Each row of numbers belongs to one of the objects below and depends on some of the facts about them. Some rows are named. Which object is each other row?

Facts:
flunom {φ=skotel, θ=d}
gadres {θ=c}
pleba {θ=e}
panistum {φ=vakek flasazo, θ=e}
sakla {φ=sagrul drosiples, θ=b}
dugem {φ=fluris tedrem skogro roflak, θ=b}
staskuflu {φ=fluris rigas, θ=a}
dumifu {φ=pleba, θ=c}
kuzer {φ=brepu, θ=d}
pamus {θ=d}
grevun {θ=a}
zeskik {φ=pamus, θ=c}
lemis {φ=monon, θ=b}
vakek {φ=fluris, θ=b}
lemivim {φ=sagrul, θ=c}
flelo {φ=plege rigas, θ=e}
klape {φ=fluris, θ=a}
flifoplon {φ=pleba, θ=a}
tedrem {φ=monon, θ=b}
draplo {θ=a}
gefem {φ=skotel, θ=b}
lokla {φ=skotel, θ=d}
volen {φ=sagrul, θ=a}
totok {θ=c}
mivam {θ=b}
vilo {θ=e}
kledravu {θ=c}
sturufler {θ=a}
vetrum {φ=rimis, θ=c}
gefer {θ=a}
stagre {φ=nuzo stulin, θ=d}
brusa {φ=zozusuk mivam totok, θ=d}
vifla {θ=d}
skadole {φ=flasazo, θ=e}
muder {φ=brepu susiplo, θ=c}
fluris {θ=c}
bruflisum {φ=fluska skotel flelo bester, θ=d}
drosiples {φ=grobri, θ=b}
dristu {φ=videk bizur, θ=a}
lotre {φ=roflak, θ=d}
flole {φ=bester, θ=a}
grigro {φ=plege, θ=c}
ploplak {θ=b}
brepu {φ=fluris, θ=e}
rigas {θ=a}
grobri {φ=kaste pamus, θ=c}
nokle {θ=b}
klezis {φ=fluris, θ=e}
kotrel {φ=nufon mivam, θ=e}
kaste {φ=duflanem, θ=e}
traskel {φ=stodrom, θ=a}
susiplo {φ=vifla klaplas, θ=c}
videk {θ=b}
stefiflan {φ=fluris flifoplon lokla, θ=a}
trabo {φ=flasazo, θ=c}
roflak {θ=d}
skizuk {φ=fliplil nokle, θ=e}
grifle {φ=flunom, θ=e}
bugur {φ=kaste gefer, θ=b}
plege {φ=flifoplon, θ=c}
datren {φ=fluris stodrom, θ=d}
deve {φ=dritrem bizur, θ=b}
zozusuk {φ=vilo bizur, θ=c}
brisur {θ=d}
takla {φ=kledravu, θ=d}
puplir {φ=lotre grevun, θ=e}
bester {θ=c}
skogro {θ=e}
buplilak {φ=vilo, θ=d}
babra {φ=fluris skotel kaste pamus, θ=a}
falu {θ=e}
fuver {φ=plege, θ=e}
monon {φ=skotel, θ=b}
pezem {φ=vilo brepu, θ=a}
notal {φ=fluris, θ=b}
padigal {φ=zeskik flelo, θ=c}
fluska {θ=a}
bizur {φ=fluris, θ=e}
pluta {φ=duflanem, θ=a}
stodrom {θ=d}
klaplas {θ=b}
fostok {φ=vilo, θ=e}
klosustu {φ=fluris gefer, θ=b}
nuram {φ=rimis fluris, θ=b}
rimis {φ=skotel, θ=a}
skotel {θ=a}
fliplil {θ=c}
brobude {φ=nufon, θ=d}
dritrem {φ=vilo, θ=b}
sagrul {φ=skotel, θ=c}
flasazo {θ=c}
nuzo {θ=b}
duflanem {θ=d}
klusi {φ=brusa, θ=e}
nufon {φ=fluris pezem fluska, θ=d}
stulin {φ=fluris babra, θ=b}
nebove {φ=sturufler grigro skotel, θ=a}

Named rows:
nuram: [  4   8 -19  14  27   8   0  15 -14  18   2   6   8  46 -20  14  14 -15
  -4 -14  36  23 -11  10  -3 -19  22 -24  30  19 -12  14   0 -22 -29  12
   5  24  19   3   1  17  -3  -8   0 -19   3  -3]
susiplo: [-25   2  12  -8 -16  -2   9  -6  -7   7 -12   1  15   5   6  -6  -4   2
  -8  -8 -23  -1   3  -3  -4  -5   2   9  -7   5  -5  -3   4  18   9  -5
  -1  -5   6  -1   6  13  -1   5  -4  13  -2 -18]
vifla: [  1  -7   2   6 -10 -17  -3   4   3  -1   5  -2 -26 -40   9  -8   4   7
 -12   0  -3  -7  -8 -11   3  -8  -7 -24 -11 -22 -12   1  -8  11   7  -8
  20  -6 -26  -7   0 -34   5   2  22   3  12  10]
brepu: [  1   3 -45  39  34  13 -17  27 -26  14  18   7   5  58 -39  19   1 -29
  -9 -30  34  27 -18  13   5 -25  30 -14  66  24 -45  14   6 -17 -28  12
 -16  37  14   8   5  30  -3  14  -3 -49   3  -7]
brobude: [ -8  -1  -9   8  -6   7   2  -2  -5   3   5  -7 -14   7   9  -9  13   6
   0  -6   6  17 -12  -2  -7 -16  -5   8  -8  -5 -16 -11   9  15   6  -7
 -12  -7   4  -4   4  16  -2  11  -1  -2   2 -21]
duflanem: [  3   3  37  20  -6 -13  -5 -13   5  -5   9   0 -27 -38   5   1   9  13
 -13   9  13 -10   4  -7   8  -7 -14  -3 -21 -22   2  -2  -7   8  14  10
  13 -23 -19  -7  -1 -43   3  -3  24  11  13  21]
vakek: [ 14   9 -31  21  34  11   1  30 -24  33   8   8 -12  57 -35  11  16 -29
  -9 -23  38  36 -12  13  -2 -39  33 -36  48  32 -17  17   4 -30 -37  18
   1  33  24   4   7  21  -3  -7  15 -36  12   4]
skadole: [ 37   3   8 -34 -25  11  -1   7 -27  10  22 -14 -31   2  -8 -38   3 -14
 -16  38 -48  42 -15  -7  -1 -29  -6  35 -18   6  46 -32  -8  -5   9   0
 -43 -38  13  -1  25  33   2  -2  11  30  -4  -1]
sagrul: [-29   1 -45 -35 -28  17  -2  -2  18 -18 -39  -9  22  39  12   5   5   6
 -13 -12 -48 -22  -8  13 -39  93 -23 -53 -21  -8  -1 -14 -20  20 -27 -23
 -35  66 -45   7 -26  31  -5   7 -90  27  -6  10]
klezis: [ 12   7 -47  36  33  11 -21  28 -25  11  19  20  -8  58 -38  12   6 -27
 -13 -18  37  20  -9  14   7 -20  23 -20  62  23 -41  20   2 -23 -28  13
 -12  29  15   4   4  15  -1   4   3 -27  14   5]
vilo: [  1 -17   3   6 -11 -11  -8 -21  25  -5  29 -21  41 -85   2  15 -51   8
  11  -5 -23 -12 -17 -10  20   7   0  29  15 -14  11  -7 -10  -6  29  -1
  20  26 -48  12  -2  -7   8  19 -11 -41 -38  18]
fostok: [  1 -14 -10   5  -7   6  -1 -34  21  -5  36 -25  35 -47   3  13 -46   6
  30  -5 -19   5 -23   1  11   7   7  52  13  -3   4 -16   2  -5  32  -3
  -6  30 -21  16   0  33   6  27 -27 -38 -49  -2]
sturufler: [ 10  -9  11  -1   1 -15   4  29   5 -12  -2 -11  -5 -35   4   4  -6  -6
  -8   7  -9 -21   7 -11   9   9  -6 -14   5 -15  10   4   3   3   2  -5
  17  -5 -10  -4   0 -37   2  -7  29  -7   4  18]
rigas: [ 18  -8  -7  -3   5 -16   3  31  10  -4  -1   1  -9 -38   5 -10  -7  -4
   6   8 -13 -21  14  -9  12  -2   0 -17  10 -13  13   9   3  -7   2  -8
  24  -2 -14  -3   0 -40   5  -7  32 -11  11  24]
lotre: [-11  -1   2   3  -6   4   2  -3  -7  -1   1  -4 -18   4  11  -8  17   6
  -9   0   2  16 -16  -6  -7 -13  -7  10 -14   0 -18  -8   7  19   7  -5
 -13 -17   8  -8   6  14  -2  10   1   6   5 -30]
datren: [  4  -1 -37  34  23   8  -5  17 -16  19  13   8 -39  44 -21   4  16 -12
   0 -23  32  22  -9  11  -2 -22  14 -33  29  12 -39   9   5  -7 -21  10
  -8  22   4   0   4   8  -1   7  10 -32   6   2]
grifle: [  5   2  -3  -8  -7   5 -12 -11  -5 -14   4   3   5   4  -1  -6  -1  -3
 -11  12  -6   4  -3   1   1   9  -5  23   2  -1   3  -7  -3   0   5  -1
 -15 -15   0  -1   0  10  -1   2 -17  11   8  -7]

Which object is each row?
No name comes twice in this set of rows, the named rows included.
[  4   9 -26  29  35   7  -1  17 -17  24   7   7   0  49 -31  18  17 -23
  -3 -23  47  25  -7  13  -1 -34  32 -39  43  27 -21  18   8 -27 -36  15
   9  34  22   4   2  18  -4  -7   9 -31  13   4] | notal
[  8  22  73  21  -1   9  -9 -49   0 -16  31   9 -11  -6  -9   0   7  11
 -12  23  37  -5  31   3   3   8 -20  52 -31  -5  21 -12   5   0  17  32
 -28 -29  30   3  -2 -14  -4  -9   3  33  12  25] | kaste
[-14   5 -42  -6 -14   0  19  17   9  -6  -3 -39  16 -10  31 -29  11 -11
   7 -24 -13  -9   7 -11 -25   7   2 -26  14 -21  -4 -24  20  27  -7 -44
 -27  50   3   1  -6  23 -13  12 -22 -12  14   1] | volen
[-24  -4  10  13   3 -23 -26  -2  -4 -28 -17  16  32 -19   8   7   0   4
 -31   3  -1 -24  -4 -14  19   2  -3  22  12  -5 -19  15  -1  12   8  -7
  30 -35   6 -13  -3 -23   0   5   8  11  26 -28] | pleba
[ 26  -1  29 -33 -28  -3  12  23 -17  24   0   0 -40 -34  -8 -27  -6  -8
 -28  19 -65  20  -1 -13   0 -25  -3   2 -26   2  40 -14 -15   2   9   0
 -10 -32 -19  -3  20 -11   7 -10  33  29 -14  21] | flasazo
[ -3   1 -20  33  24  -9  -7  43 -16  25  -4  22  -9  28 -38  18  -4 -20
 -23 -35   3  -1   2   8   5 -13  28 -55  49  20 -40  31  -9 -14 -27  16
  19  31 -18   3   3 -23   5  -4  26 -34   9  30] | fluris
[ 49  -4 -82 -32  -6  -1 -15 -23  11   0   6  40 -25  22  17 -60  -8  15
  76  24   8  -2  28  14  10 -23   8  28   7   9   9   6   5 -19  17 -16
   3 -25  34  -4   4   7  13 -16  -4   2  37 -10] | flelo
[-19   2  54 -14   5  11   4 -14 -17  -9 -18   0  29  30   2  22  16   5
 -21  18   1  19 -15  -7   0  -7  -3  39 -25  19  14   0   1   0  -2  10
   4 -43  32  -6   4  29  -9  -4  -5  32 -10 -51] | lemis
[-10   1   3  -6   1   4   7 -18   8  11   6 -13  19 -14  10   5  -6   4
  15  -5   3  15  -7  -1  -1 -17   9  15  -4   5  15  -8   5  -6   9  -3
   7   8   8   7   1  21  -3   0  -8  -8 -14 -11] | deve
[ -8  -4 -13   8  -3   8   5 -11  -2   7  12 -13  -8   3   6  -1   3   6
  11  -9   9  18 -17  -1  -7  -9  -2  11  -3  -4 -21 -12   8  16   8  -7
 -12  -1  -2  -1   3  17  -2  15  -6 -13 -12 -20] | kuzer
[ 36  -3 -68 -24  -6  -3 -14 -20   5  -5   1  33 -12  23  17 -44  -2  16
  58  15  12  -5  22   9   8 -19   9  36   3   8   6   9   7 -11  18 -14
   4 -33  36  -5   5  10  11  -9  -9   7  26 -21] | fuver
[-30   2  67 -12   7  12   3 -10 -24 -12 -27   4  19  51   0  31  19   1
 -34  24   3  26 -24  -5   3  -4  -3  53 -28  23  10   2   1   3  -1  18
  -3 -66  46  -9   7  40 -10  -4  -1  37 -12 -71] | tedrem
[ 23  11  33  26  36  24  -1   1   6 -12  11   9 -17  57 -33  30  11  -8
  15  12  46  -9  28  26  -7  45 -14 -23  -7   9   0   6   2 -25 -28  38
 -33  19   2  12 -13 -11  -3 -13  -1  -1  -2  54] | babra
[  4  -8  -4 -31   9  25   1  15  13 -34 -33   5   2  65  -7  40   2   1
   7  30 -21 -20 -16  22 -14  97 -35 -22 -24   0   8   0 -19 -12 -30   9
 -28  15 -27   3 -22   2  -4  -6 -46  21 -23  12] | rimis
[ 28  -7 -72 -42 -11   0   1 -22  12  15 -19  52 -15  36  21 -50 -10  25
  87   3   0  -5  40  17   3 -18  14  22  -8  24   0  22  11  -8  19 -12
  11 -19  31  -1   5   7  15 -19  -5   7  20 -17] | grigro

The same objects again, as new rows of numbers:
Some rows with their names:
fostok: [-23   4 -16 -28  19 -32  13  25  -9  -5  19 -13  25 -11 -32  -4  -1  14
  24   3  24 -14   0 -24   9   8   1  20]
vilo: [-15 -15 -25 -36  23 -27  11  37 -21  16  15  22   2   3 -51 -10   5   7
 -11 -11  27   6 -37   9  43 -12  34  41]
dritrem: [-26   3 -10 -18  30 -14  31  31 -35  14  23   7  31 -10 -20   7  18 -11
  12  13   5   3  11  -5  17  -1  28   9]
dristu: [-28   8   8   5  13 -17 -15  27  -6   5 -18 -22  30 -15  -5   1  -3 -10
  10  21  10 -13   4 -19   3 -13  16   8]
brepu: [ 50  18 -50 -56  13  -9   0  15  -7   8   4  -8   1  11 -29 -21   3  11
  11 -13   8   4 -43 -16  14  -5  -6  10]
skadole: [ -7 -23   7  10  18  44   3 -25   8 -20 -12 -30  32 -22 -10 -13  -1  30
  -8 -10 -18 -17 -15 -22 -19  22 -16  29]
bester: [ -3  -5  -1 -10 -15 -15 -10 -20  23   8  19  23 -20   5   0  -4  -4 -24
 -26 -15  -5  14 -37  44  23   0  -5 -14]
fuver: [-13  10  -1  17  22 -24 -15 -38   6 -12  11   2 -51 -15 -23  12 -31  17
  13 -10  16  14 -23   6   6  34 -37 -11]
sagrul: [ 27 -29  24   6 -23  -7   2 -20  25  -2  22  23 -10  -4   8   5  19  -5
 -43 -31  -4 -13   3  14  -3 -11 -18 -15]
rigas: [  6   5   8   8  25   5 -36 -13  21  18 -10  14 -32   7 -27  -4 -23 -17
 -13   6  -4  10 -53  11  13 -13  29  -5]
skogro: [ 22  -4 -35 -17  -4  13 -17  -6   0  38   7  -7 -26  -3  -9   9 -16  31
  -5   2  21  22   7   2  -2  17   9  21]
dugem: [ 25  27 -20  10 -17   3  15 -29 -12  23   9 -31   1  -8  28  30  -7   4
  23  43   3  25  65  -8 -27   3  -1 -14]
falu: [ -7 -11  -4  -8   4   4   5  -9 -14  -4 -15   1  -7  -8 -22  -9  -6  23
  -6 -10  19   2  -8  -7   2  21 -17  11]
klape: [ 27  20  -3   3   8   8 -18  19  20  13 -19 -30   2   3  -6  11 -11  -6
   9  24 -11  -4  -5 -23  -1 -26  34   2]
lotre: [-13   6 -31   1 -35  -1 -16  11 -21  26 -32  -6  -8   4  24  18 -21  20
   6  12  16  17  43  22 -23  31  26  10]
lokla: [ 30   0  -6  23 -25  -5  -5 -16  13  -7  -6  12 -13  18   9  29  -9   7
  18  -6  -9 -11  -9  31   0  -2   1   7]
trabo: [-13 -26   6   7  10  41  19  -4  19 -17  -7 -28  62 -25  30 -17  16  -7
 -17 -25 -24 -16  -7   6 -32  16 -30   6]

Which object is each row?
No name comes twice in this set of rows, the named rows included.
[ 39 -15  11  11 -15 -17   1 -36  15 -13  19   7 -16 -20  -4  10  -7  30
   7 -15  -3  -6   7  -9  -5  13 -30  -1] | grifle
[ 15  -5  44  33  -7   4  30 -21 -13 -30  11  20  -1  -3  15  13  18  12
  -2  10  -5 -23  61 -18 -13 -11 -42 -22] | sakla
[  2  20  34  13  18  23  33   9 -22 -22   3   0  -5  21   6  -3  16   6
  -5  13  -2   1  56 -34 -10  -3  -4 -21] | bugur
[ 39   0 -21 -37 -16   8  33   0 -37   5  -6  19  10  18  13 -34  15 -12
   6  10 -12  16 -30 -12 -17  -5 -32  -6] | klaplas
[ -9  -3  36  20  14  17 -12  28   9 -23 -39   3  -8   8  -5 -24   6   7
 -21  15  11 -26   3 -34 -13  -8   4 -17] | pluta
[-15  -1 -14 -23  35  -2   1  24  -6  17  20  -9   7  -1 -48  16   2  12
  -4   0  22   1  -6   0  27  -3  38  32] | bizur
[ 21 -12 -32 -30 -31 -10   5  13 -28 -13 -29  17  16  29   4 -26   6  -1
  23 -11 -10 -11 -43  11  -2   9 -18  11] | vifla
[ -6   3 -29  -5 -21 -20 -20 -15 -22  10 -10 -29 -13 -19   7  10 -32  32
   5   6  25  11  43 -10 -26  39 -21  -3] | puplir
[  6  -6  22  11  13  38 -17  39  11   9 -31  15 -16  23 -22 -18   6  -2
 -37  12   8  -9 -20 -13   8 -21  42   9] | gefer
[ 17  19 -14 -16   5 -25 -14  29   4  10  -8 -12  30  -4  -8   4   2 -25
  25  18   5 -11 -29 -25  14 -39   9   4] | pezem
[ 30  24 -22 -20  15   4   3  12  24   4  18 -33 -13  10  -7   9  -7  24
  14   5  11  -4  15 -15  -3  -4  10   6] | klezis
[ 13  -9 -20 -12   0  32 -10  37  -5  16 -17  12  -4  23   1   0   6   6
   1   0 -12  -3 -15  32   3   5  31  20] | stodrom

